Below is a small trained network, with its code and all its weights. Each question gives an input and a class and asks what happens when units are switched off, that is, made to give their printed mean instead of their output.

import numpy as np


def w(rows, s, z=0):
    codes = np.array(rows[::2]) - 128.0
    scale = np.full(codes.shape[1], s)
    scale[-1] = z or s
    return codes * scale


def f(y):
    return np.maximum(y, 0)


def log_softmax(a):
    a = a - a.max(-1, keepdims=True)
    return a - np.log(np.exp(a).sum(-1, keepdims=True))


def net(x, mask):
    res = np.array(x, float).reshape(1, 4) / 4 @ E
    y = f(res @ A[0][:, :-1].T + A[0][:, -1])
    res = res + np.where(mask, y, B[0][:, -1]) @ B[0][:, :-1]
    return log_softmax(res[-1] @ U[:, :-1].T + U[:, -1])


A, B = {}, {}
E = w([
[158,7,73,93,188,140,178,110,106],'x0',
[71,133,151,129,206,28,157,200,114],'x1',
[82,81,141,74,159,150,118,135,241],'x2',
[120,126,125,132,132,136,126,131,124],'x3',
],0.016)
A[0] = w([
[100,149,119,70,110,149,91,116,207,157],'N0',
[85,203,128,143,131,57,119,161,112,199],'N1',
[168,93,98,130,141,130,157,120,83,153],'N2',
[39,92,188,146,166,11,192,223,86,191],'N3',
[37,128,127,163,107,89,79,147,199,177],'N4',
[145,187,121,193,34,149,102,124,135,253],'N5',
[70,111,135,87,171,95,134,152,199,103],'N6',
[113,91,83,103,174,49,167,162,106,112],'N7',
[146,54,87,114,185,165,231,95,89,157],'N8',
[174,137,84,125,104,189,76,77,147,250],'N9',
[109,45,100,17,164,132,156,144,169,86],'N10',
[82,203,98,79,170,99,149,123,99,118],'N11',
[90,115,144,30,126,142,104,149,248,182],'N12',
],0.012,0.0067)
B[0] = w([
[77,112,222,161,93,154,71,159,111,189],'N0',
[174,221,95,159,122,123,137,172,123,205],'N1',
[197,68,88,84,63,77,205,62,178,183],'N2',
[143,237,12,115,99,82,108,157,155,252],'N3',
[95,160,113,190,96,145,73,126,139,187],'N4',
[91,174,97,41,123,176,123,102,7,235],'N5',
[108,254,133,200,215,228,88,28,133,188],'N6',
[182,126,38,85,120,139,111,112,149,200],'N7',
[198,36,92,57,146,124,142,30,183,233],'N8',
[167,48,184,131,166,191,140,145,71,219],'N9',
[159,133,137,94,226,205,29,29,85,216],'N10',
[102,128,153,160,115,44,136,147,177,163],'N11',
[75,67,177,209,125,199,21,122,105,224],'N12',
],0.0096,0.025)
U = w([
[131,175,95,68,174,150,93,92,88,253],'0',
[119,170,90,129,87,34,147,252,118,181],'1',
[30,73,174,168,72,134,87,179,108,64],'2',
[103,179,136,225,99,129,101,146,218,14],'3',
[197,54,132,94,51,115,234,107,159,228],'4',
[180,109,37,79,71,57,168,147,238,12],'5',
[174,50,203,123,193,133,105,120,180,11],'6',
],0.011,0.0024)

Each question gives the input, the list of numbers given to net, and the class t.
The units are the neurons (one row each of A and B). Each row of codes is followed by its name. A weight is (code - 128) times the scale printed after its matrix; where a second scale follows, it is the last column's (A, B and U).
mask holds one flag per neuron, in row order. A switched-off neuron (its flag False) gives its mean, the last column of its row in B, instead of its output. The means were averaged over made-up inputs and are rounded, as every weight is.
A unit's drop is (log p(t) with every unit on - log p(t) with that unit switched off) / (log p(t) with every unit on - log p(t) with every unit switched off).
The circuit of an input: a set's keep is (log p(t) with only the set's units on - log p(t) with every unit switched off) / (log p(t) with every unit on - log p(t) with every unit switched off). Starting from the 12 units with the biggest drops (on a tie, the unit counted first), units are removed one at a time, each time the one whose removal leaves the highest keep (on an exact tie, the one counted first), for as long as the keep stays at least 0.8.
units of the circuit, in order: the units of the circuit, biggest drop first
unit that matters most: the unit with the biggest drop
top k neurons: the k neurons with the biggest drops, biggest first
drop of u: that unit's drop, to one decimal
input [0,5,2,-4], class 3: units of the circuit, in order	(N5 N8)
input [1,-2,-1,8], class 4: units of the circuit, in order	(N10 N6 N3)
input [0,1,-7,-1], class 1: units of the circuit, in order	(N10 N8 N6)
input [-6,0,3,-4], class 2: unit that matters most	N3
input [4,-1,5,6], class 6: top 2 neurons	(N5 N3)
input [1,-6,-5,-5], class 4: top 2 neurons	(N10 N6)
input [-3,-6,1,5], class 2: top 3 neurons	(N10 N3 N8)
input [7,8,0,2], class 5: drop of N3	0.4
input [0,-3,4,2], class 2: drop of N8	0.2
input [-7,-7,1,0], class 2: drop of N10	0.2
